Here is a tiny trained network, its code and every weight. The questions are about switching its units off for an input and a target symbol, where a switched-off unit gives its printed mean instead of its output.

import numpy as np


def w(rows, s, z=0):
    codes = np.array(rows[::2]) - 128.0
    scale = np.full(codes.shape[1], s)
    scale[-1] = z or s
    return codes * scale


def f(y):
    return y / 2 * (1 + np.tanh(0.7978845608 * (y + 0.044715 * y**3)))


def softmax(a):
    e = np.exp(a - a.max(-1, keepdims=True))
    return e / e.sum(-1, keepdims=True)


def log_softmax(a):
    a = a - a.max(-1, keepdims=True)
    return a - np.log(np.exp(a).sum(-1, keepdims=True))


def net(x, mask):
    ids = ['ΓΞΠαβδεζηλμστφψω'.index(c) for c in x.split()]
    T = len(ids)
    res = E[ids] + P[:T]
    q, k, v = (res @ M[0].T for M in (Q, K, V))
    z = softmax(np.where(np.tri(T) > 0, q @ k.T / 3**0.5, -1e9)) @ v
    res = res + np.where(mask[0], z, O[0][:, -1]) @ O[0][:, :-1]
    y = f(res @ A[0][:, :-1].T + A[0][:, -1])
    res = res + np.where(mask[1:9], y, B[0][:, -1]) @ B[0][:, :-1]
    return log_softmax(res[-1] @ U[:, :-1].T + U[:, -1])


Q, K, V, O, A, B = {}, {}, {}, {}, {}, {}
E = w([
[159,96,120,28,90],'Γ',
[205,88,120,106,110],'Ξ',
[96,140,148,31,125],'Π',
[113,80,165,89,108],'α',
[102,91,134,127,188],'β',
[208,70,37,83,143],'δ',
[162,53,105,94,82],'ε',
[76,117,64,45,115],'ζ',
[119,114,79,183,210],'η',
[85,206,165,126,183],'λ',
[95,199,231,65,71],'μ',
[127,198,229,157,117],'σ',
[225,154,169,86,9],'τ',
[174,197,24,83,171],'φ',
[198,170,191,55,134],'ψ',
[100,119,114,185,60],'ω',
],0.011)
P = w([
[77,116,142,99,113],'0',
[69,108,147,88,116],'1',
[149,233,48,79,3],'2',
[24,77,145,86,98],'3',
[150,251,62,141,51],'4',
[10,62,143,99,89],'5',
[176,243,59,118,65],'6',
],0.0054)
Q[0] = w([
[65,1,193,89,185],'head 1',
[206,127,248,149,67],'head 1',
[75,118,113,113,9],'head 1',
],0.0095)
K[0] = w([
[185,73,206,2,212],'head 1',
[209,168,223,158,47],'head 1',
[51,52,200,152,92],'head 1',
],0.0095)
V[0] = w([
[108,172,20,182,125],'head 1',
[62,2,122,92,158],'head 1',
[202,219,69,48,215],'head 1',
],0.0098)
O[0] = w([
[120,158,1,176,129,212],'head 1',
[14,20,128,130,121,105],'head 1',
[156,123,98,15,240,253],'head 1',
],0.0079,0.0026)
A[0] = w([
[182,78,215,93,88,125],'neuron 1',
[151,142,75,125,148,23],'neuron 2',
[86,101,194,73,156,84],'neuron 3',
[68,146,199,171,209,237],'neuron 4',
[104,85,76,171,178,128],'neuron 5',
[140,132,131,31,151,214],'neuron 6',
[129,134,97,119,32,253],'neuron 7',
[147,7,121,181,201,151],'neuron 8',
],0.013,0.0042)
B[0] = w([
[245,164,119,238,63,171],'neuron 1',
[60,99,212,197,112,186],'neuron 2',
[70,49,214,48,79,167],'neuron 3',
[119,201,194,105,249,156],'neuron 4',
[156,225,79,116,144,160],'neuron 5',
[164,157,83,77,55,252],'neuron 6',
[56,137,139,177,196,213],'neuron 7',
[209,28,81,198,204,159],'neuron 8',
],0.012,0.011)
U = w([
[134,46,134,127,49,47],'Γ',
[186,56,110,171,96,134],'Ξ',
[100,82,197,60,97,20],'Π',
[142,58,214,165,123,58],'α',
[147,50,163,80,224,170],'β',
[164,4,2,128,132,32],'δ',
[136,12,96,198,100,117],'ε',
[27,31,77,64,124,70],'ζ',
[159,128,69,154,232,61],'η',
[108,192,187,60,201,82],'λ',
[129,181,227,137,93,13],'μ',
[176,190,217,147,181,82],'σ',
[198,155,132,208,109,13],'τ',
[109,212,40,112,78,209],'φ',
[213,138,163,98,110,127],'ψ',
[45,179,132,215,159,252],'ω',
],0.0056,0.0028)

Each question gives the input, a string of symbols that net reads in full, and the target symbol t.
The units are the heads (3 rows each of Q, K, V and O) and the neurons (one row each of A and B). Each row of codes is followed by its name. A weight is (code - 128) times the scale printed after its matrix; where a second scale follows, it is the last column's (O, A, B and U).
mask holds one flag per unit, heads first, then neurons. A switched-off unit (its flag False) gives its mean, the last column of its rows in O or B, instead of its output. The means were averaged over made-up inputs and are rounded, as every weight is.
A unit's drop is (log p(t) with every unit on - log p(t) with that unit switched off) / (log p(t) with every unit on - log p(t) with every unit switched off).
The circuit of an input: a set's keep is (log p(t) with only the set's units on - log p(t) with every unit switched off) / (log p(t) with every unit on - log p(t) with every unit switched off). Starting from all 9 units, units are removed one at a time, each time the one whose removal leaves the highest keep (on an exact tie, the one counted first), for as long as the keep stays at least 0.8.
circuit, biggest first: the units of the circuit, biggest drop first
unit that matters most: the unit with the biggest drop
top k neurons: the k neurons with the biggest drops, biggest first
drop of u: that unit's drop, to one decimal
input ζ η φ φ φ β, target β: unit that matters most	neuron 8
input η ω σ, target ω: circuit, biggest first	[neuron 6; head 1; neuron 7]
input φ φ η, target φ: circuit, biggest first	[head 1; neuron 5; neuron 8]
input ω α α, target ω: circuit, biggest first	[head 1; neuron 7]
input ω Ξ τ η Γ δ, target δ: circuit, biggest first	[neuron 8; head 1; neuron 2]
input ε Ξ φ Γ, target Γ: top 3 neurons	[neuron 1; neuron 3; neuron 4]
input ω μ η Π φ φ η, target φ: circuit, biggest first	[head 1; neuron 5]
input ω ζ λ, target ω: circuit, biggest first	[head 1; neuron 6]
input Γ τ φ Ξ φ ω μ, target ω: circuit, biggest first	[head 1; neuron 7]
input β φ Π ε Π μ, target μ: circuit, biggest first	[head 1; neuron 1; neuron 3; neuron 4]
input Ξ ω η σ, target σ: top 4 neurons	[neuron 4; neuron 1; neuron 6; neuron 2]
input φ φ Γ, target φ: circuit, biggest first	[neuron 6; head 1]
input φ φ β ζ φ ε, target ε: circuit, biggest first	[head 1; neuron 8]
input σ Γ η ψ, target ψ: top 4 neurons	[neuron 1; neuron 2; neuron 7; neuron 6]
input Ξ δ μ φ δ ω, target ω: circuit, biggest first	[head 1; neuron 7; neuron 6]
input μ δ λ ζ α ω ζ, target ω: top 3 neurons	[neuron 7; neuron 6; neuron 3]
input δ β ω φ τ σ, target σ: top 2 neurons	[neuron 4; neuron 6]
input ψ φ ω τ, target τ: top 2 neurons	[neuron 1; neuron 3]
input λ ω ω φ ψ, target ω: drop of neuron 6	0.4
input ω ω ζ, target ω: drop of head 1	0.9
input ψ φ Ξ δ Π η, target η: drop of neuron 8	0.5
input ω φ ω φ Π, target ω: drop of neuron 6	0.4
